Here is a tiny trained network, its code and every weight. The questions are about switching its units off for an input and a class, where a switched-off unit gives its printed mean instead of its output.

import numpy as np


def w(rows, s, z=0):
    codes = np.array(rows[::2]) - 128.0
    scale = np.full(codes.shape[1], s)
    scale[-1] = z or s
    return codes * scale


def f(y):
    return y / 2 * (1 + np.tanh(0.7978845608 * (y + 0.044715 * y**3)))


def log_softmax(a):
    a = a - a.max(-1, keepdims=True)
    return a - np.log(np.exp(a).sum(-1, keepdims=True))


def net(x, mask):
    res = np.array(x, float).reshape(1, 7) / 4 @ E
    y = f(res @ A[0][:, :-1].T + A[0][:, -1])
    res = res + np.where(mask, y, B[0][:, -1]) @ B[0][:, :-1]
    return log_softmax(res[-1] @ U[:, :-1].T + U[:, -1])


A, B = {}, {}
E = w([
[110,168,71,94,189,194,147,54,200,42,128],'x0',
[186,93,187,139,199,185,61,94,154,111,113],'x1',
[53,172,115,109,95,91,163,163,149,105,73],'x2',
[12,128,2,199,111,158,251,66,115,53,250],'x3',
[121,173,137,101,84,136,32,111,87,120,68],'x4',
[128,157,76,91,169,74,51,225,177,164,42],'x5',
[252,74,82,97,173,72,142,187,141,197,215],'x6',
],0.0074)
A[0] = w([
[45,159,114,160,94,105,170,104,171,181,137,88],'N0',
[121,207,146,31,57,180,142,151,227,112,69,253],'N1',
[107,224,126,168,133,201,139,78,71,89,88,223],'N2',
[156,124,148,100,220,193,10,55,19,151,142,174],'N3',
[161,128,168,101,61,185,123,111,180,163,150,95],'N4',
[86,95,113,138,180,217,246,107,156,134,199,218],'N5',
[164,84,125,116,71,29,173,105,205,138,253,178],'N6',
],0.0063,0.0041)
B[0] = w([
[114,55,130,123,189,159,86,141,161,110,164,161],'N0',
[122,214,175,201,16,93,86,158,80,89,222,208],'N1',
[101,135,200,182,158,87,78,76,88,145,249,206],'N2',
[125,81,45,214,64,116,95,167,83,116,251,204],'N3',
[202,143,135,217,126,116,131,33,169,91,96,138],'N4',
[176,174,206,155,156,145,3,185,158,121,136,244],'N5',
[146,232,160,255,87,106,163,118,96,136,92,206],'N6',
],0.0086,0.011)
U = w([
[177,99,93,159,219,153,102,140,175,100,131,48],'0',
[125,89,100,63,145,223,195,70,149,87,31,4],'1',
[141,191,254,154,126,44,75,197,41,98,101,238],'2',
],0.0062,0.0022)

Each question gives the input, the list of numbers given to net, and the class t.
The units are the neurons (one row each of A and B). Each row of codes is followed by its name. A weight is (code - 128) times the scale printed after its matrix; where a second scale follows, it is the last column's (A, B and U).
mask holds one flag per neuron, in row order. A switched-off neuron (its flag False) gives its mean, the last column of its row in B, instead of its output. The means were averaged over made-up inputs and are rounded, as every weight is.
A unit's drop is (log p(t) with every unit on - log p(t) with that unit switched off) / (log p(t) with every unit on - log p(t) with every unit switched off).
The circuit of an input: a set's keep is (log p(t) with only the set's units on - log p(t) with every unit switched off) / (log p(t) with every unit on - log p(t) with every unit switched off). Starting from all 7 units, units are removed one at a time, each time the one whose removal leaves the highest keep (on an exact tie, the one counted first), for as long as the keep stays at least 0.8.
circuit, biggest first: the units of the circuit, biggest drop first
unit that matters most: the unit with the biggest drop
k most important neurons: the k neurons with the biggest drops, biggest first
drop when u is switched off: that unit's drop, to one decimal
input [-6,1,6,6,-5,7,-5], class 0: unit that matters most	N0
input [-7,8,-7,-4,-4,5,7], class 0: circuit, biggest first	[N1; N5]
input [-4,-2,-1,5,0,5,0], class 0: circuit, biggest first	[N1; N2]
input [8,6,-3,7,0,-4,7], class 2: 3 most important neurons	[N5; N6; N0]
input [-8,3,-7,3,5,3,4], class 0: 2 most important neurons	[N1; N5]
input [-7,3,5,8,-3,6,-6], class 0: circuit, biggest first	[N0; N1]
input [-2,-3,-4,8,-8,-1,7], class 2: drop when N5 is switched off	0.1
input [5,-6,3,8,-3,-2,6], class 2: drop when N6 is switched off	1.7
input [-1,8,-7,0,7,-1,-3], class 0: drop when N3 is switched off	0.2
input [-5,8,-7,0,-4,8,-3], class 0: drop when N5 is switched off	0.1
